Below are the code and all the weights of a small trained network. Each question names an input and a class and asks about switching units off, where a switched-off unit gives its printed mean instead of its output.

import numpy as np


def w(rows, s, z=0):
    codes = np.array(rows[::2]) - 128.0
    scale = np.full(codes.shape[1], s)
    scale[-1] = z or s
    return codes * scale


def f(y):
    return np.maximum(y, 0)


def log_softmax(a):
    a = a - a.max(-1, keepdims=True)
    return a - np.log(np.exp(a).sum(-1, keepdims=True))


def net(x, mask):
    res = np.array(x, float).reshape(1, 8) / 4 @ E
    y = f(res @ A[0][:, :-1].T + A[0][:, -1])
    res = res + np.where(mask, y, B[0][:, -1]) @ B[0][:, :-1]
    return log_softmax(res[-1] @ U[:, :-1].T + U[:, -1])


A, B = {}, {}
E = w([
[191,64,83,211,181,161,83,216,214,225,160,41],'x0',
[7,93,81,127,173,134,192,156,173,71,133,127],'x1',
[130,139,124,131,125,134,128,129,139,118,134,132],'x2',
[142,153,116,112,116,139,131,133,156,102,141,121],'x3',
[169,156,210,88,214,169,253,125,159,188,136,145],'x4',
[151,102,132,59,141,86,114,142,176,111,117,140],'x5',
[232,56,39,151,156,182,158,23,125,72,65,199],'x6',
[140,136,198,182,212,88,97,74,126,33,114,33],'x7',
],0.0066)
A[0] = w([
[149,43,133,126,127,155,101,192,174,141,143,75,71],'N1',
[158,124,210,94,195,172,234,131,168,161,127,144,64],'N2',
[107,69,77,143,60,78,74,109,105,99,136,101,105],'N3',
[253,203,164,92,123,99,68,102,68,188,151,141,180],'N4',
[13,232,237,98,93,63,119,222,117,179,184,59,122],'N5',
[163,131,134,169,207,87,135,103,120,39,85,73,101],'N6',
[157,151,199,185,199,100,90,80,92,49,138,35,191],'N7',
[52,173,153,81,104,94,152,75,83,86,89,161,61],'N8',
[105,104,123,182,77,138,89,125,59,140,102,112,172],'N9',
[154,84,85,179,153,156,89,169,209,180,143,88,91],'N10',
[118,153,198,103,137,103,105,101,89,56,117,185,58],'N11',
[90,120,56,196,75,140,30,138,113,94,119,111,59],'N12',
[85,95,107,159,76,99,62,117,93,74,132,141,5],'N13',
[124,109,39,77,28,196,175,164,100,229,170,233,169],'N14',
[2,95,50,119,210,124,207,152,189,73,154,128,183],'N15',
[175,83,111,208,165,144,88,178,201,169,153,69,71],'N16',
[127,193,179,195,197,222,225,96,76,184,162,126,187],'N17',
[102,167,174,83,49,75,176,102,64,76,110,199,56],'N18',
[196,59,56,156,171,233,162,51,132,76,12,215,85],'N19',
],0.0054,0.0017)
B[0] = w([
[141,137,75,152,139,89,167,100,87,151,195,115,182],'N1',
[157,39,235,56,47,116,162,156,143,38,180,169,194],'N2',
[158,57,182,96,93,103,172,149,169,33,134,178,187],'N3',
[63,58,191,152,48,194,51,38,187,141,90,67,214],'N4',
[201,151,105,209,101,89,149,198,201,217,54,141,229],'N5',
[104,152,133,138,203,163,70,190,96,127,100,176,194],'N6',
[30,169,139,97,208,131,53,177,101,99,98,175,221],'N7',
[165,156,94,137,125,151,178,104,82,179,161,42,193],'N8',
[84,106,176,139,119,131,145,118,188,77,179,159,175],'N9',
[141,149,87,65,144,83,191,39,27,113,180,118,211],'N10',
[147,163,42,114,163,120,164,88,50,168,158,119,179],'N11',
[141,70,202,89,67,94,175,161,138,52,197,158,195],'N12',
[125,97,150,77,69,73,147,155,84,59,164,163,176],'N13',
[97,178,138,70,248,219,27,172,82,103,84,194,243],'N14',
[73,57,135,137,82,253,52,16,196,190,79,77,210],'N15',
[155,132,59,57,155,120,161,80,36,170,195,94,220],'N16',
[103,105,168,84,64,98,154,111,171,57,169,222,209],'N17',
[167,166,64,118,137,108,178,76,74,202,144,69,206],'N18',
[214,143,69,236,101,69,146,219,186,137,47,113,254],'N19',
],0.0054,0.0079)
U = w([
[157,163,54,89,162,90,216,70,19,152,197,71,43],'0',
[136,50,215,76,67,85,183,166,154,36,186,193,57],'1',
[184,157,93,254,113,67,149,215,198,165,39,129,83],'2',
[80,179,141,88,246,191,11,187,80,107,96,174,105],'3',
[97,73,160,143,74,206,57,34,171,145,97,66,188],'4',
[113,133,127,132,141,98,120,108,155,121,158,181,252],'5',
],0.0068,0.0035)

Each question gives the input, the list of numbers given to net, and the class t.
The units are the neurons (one row each of A and B). Each row of codes is followed by its name. A weight is (code - 128) times the scale printed after its matrix; where a second scale follows, it is the last column's (A, B and U).
mask holds one flag per neuron, in row order. A switched-off neuron (its flag False) gives its mean, the last column of its row in B, instead of its output. The means were averaged over made-up inputs and are rounded, as every weight is.
A unit's drop is (log p(t) with every unit on - log p(t) with that unit switched off) / (log p(t) with every unit on - log p(t) with every unit switched off).
The circuit of an input: a set's keep is (log p(t) with only the set's units on - log p(t) with every unit switched off) / (log p(t) with every unit on - log p(t) with every unit switched off). Starting from the 12 units with the biggest drops (on a tie, the unit counted first), units are removed one at a time, each time the one whose removal leaves the highest keep (on an exact tie, the one counted first), for as long as the keep stays at least 0.8.
units of the circuit, in order: the units of the circuit, biggest drop first
unit that matters most: the unit with the biggest drop
top k neurons: the k neurons with the biggest drops, biggest first
drop when u is switched off: that unit's drop, to one decimal
input [-7,-3,-5,-7,-8,-8,-7,4], class 1: top 2 neurons : (N12; N3)
input [-6,3,-7,5,-7,-6,8,8], class 2: unit that matters most : N19
input [8,-3,3,2,-6,6,5,1], class 0: units of the circuit, in order : (N16; N10)
input [-3,-6,-4,5,-3,7,3,-7], class 3: top 2 neurons : (N14; N15)
input [-5,-7,8,0,-5,6,-4,1], class 4: top 4 neurons : (N4; N19; N10; N16)
input [5,-7,-4,1,-8,-1,6,-6], class 1: units of the circuit, in order : (N12; N3)
input [0,2,7,6,-3,5,2,5], class 3: units of the circuit, in order : (N6; N7)
input [-3,7,7,1,6,6,3,-7], class 3: top 3 neurons : (N14; N4; N12)
input [-3,-6,3,4,1,1,-1,-3], class 4: top 2 neurons : (N4; N7)
input [7,-2,4,-8,8,-8,3,-3], class 1: top 2 neurons : (N17; N2)
input [8,-4,6,6,7,3,2,-7], class 0: top 3 neurons : (N10; N16; N1)
input [5,-1,5,-8,-1,5,4,5], class 0: top 2 neurons : (N16; N14)
input [6,7,3,-1,-7,2,7,8], class 3: top 2 neurons : (N6; N7)
input [8,4,-5,-2,7,0,-4,0], class 0: top 3 neurons : (N16; N10; N1)
input [5,-3,-7,0,-1,-5,2,-4], class 0: unit that matters most : N10
input [-1,8,7,1,-2,7,4,-1], class 4: top 2 neurons : (N15; N5)
input [2,-7,-3,-1,-7,-2,1,3], class 1: drop when N3 is switched off : 0.2
input [-4,1,-6,-7,-8,-8,6,-8], class 1: drop when N9 is switched off : 0.2
input [-2,5,-8,8,0,-7,-8,-5], class 2: drop when N5 is switched off : 1.3
input [4,8,-8,-1,-2,0,-8,6], class 2: unit that matters most : N5
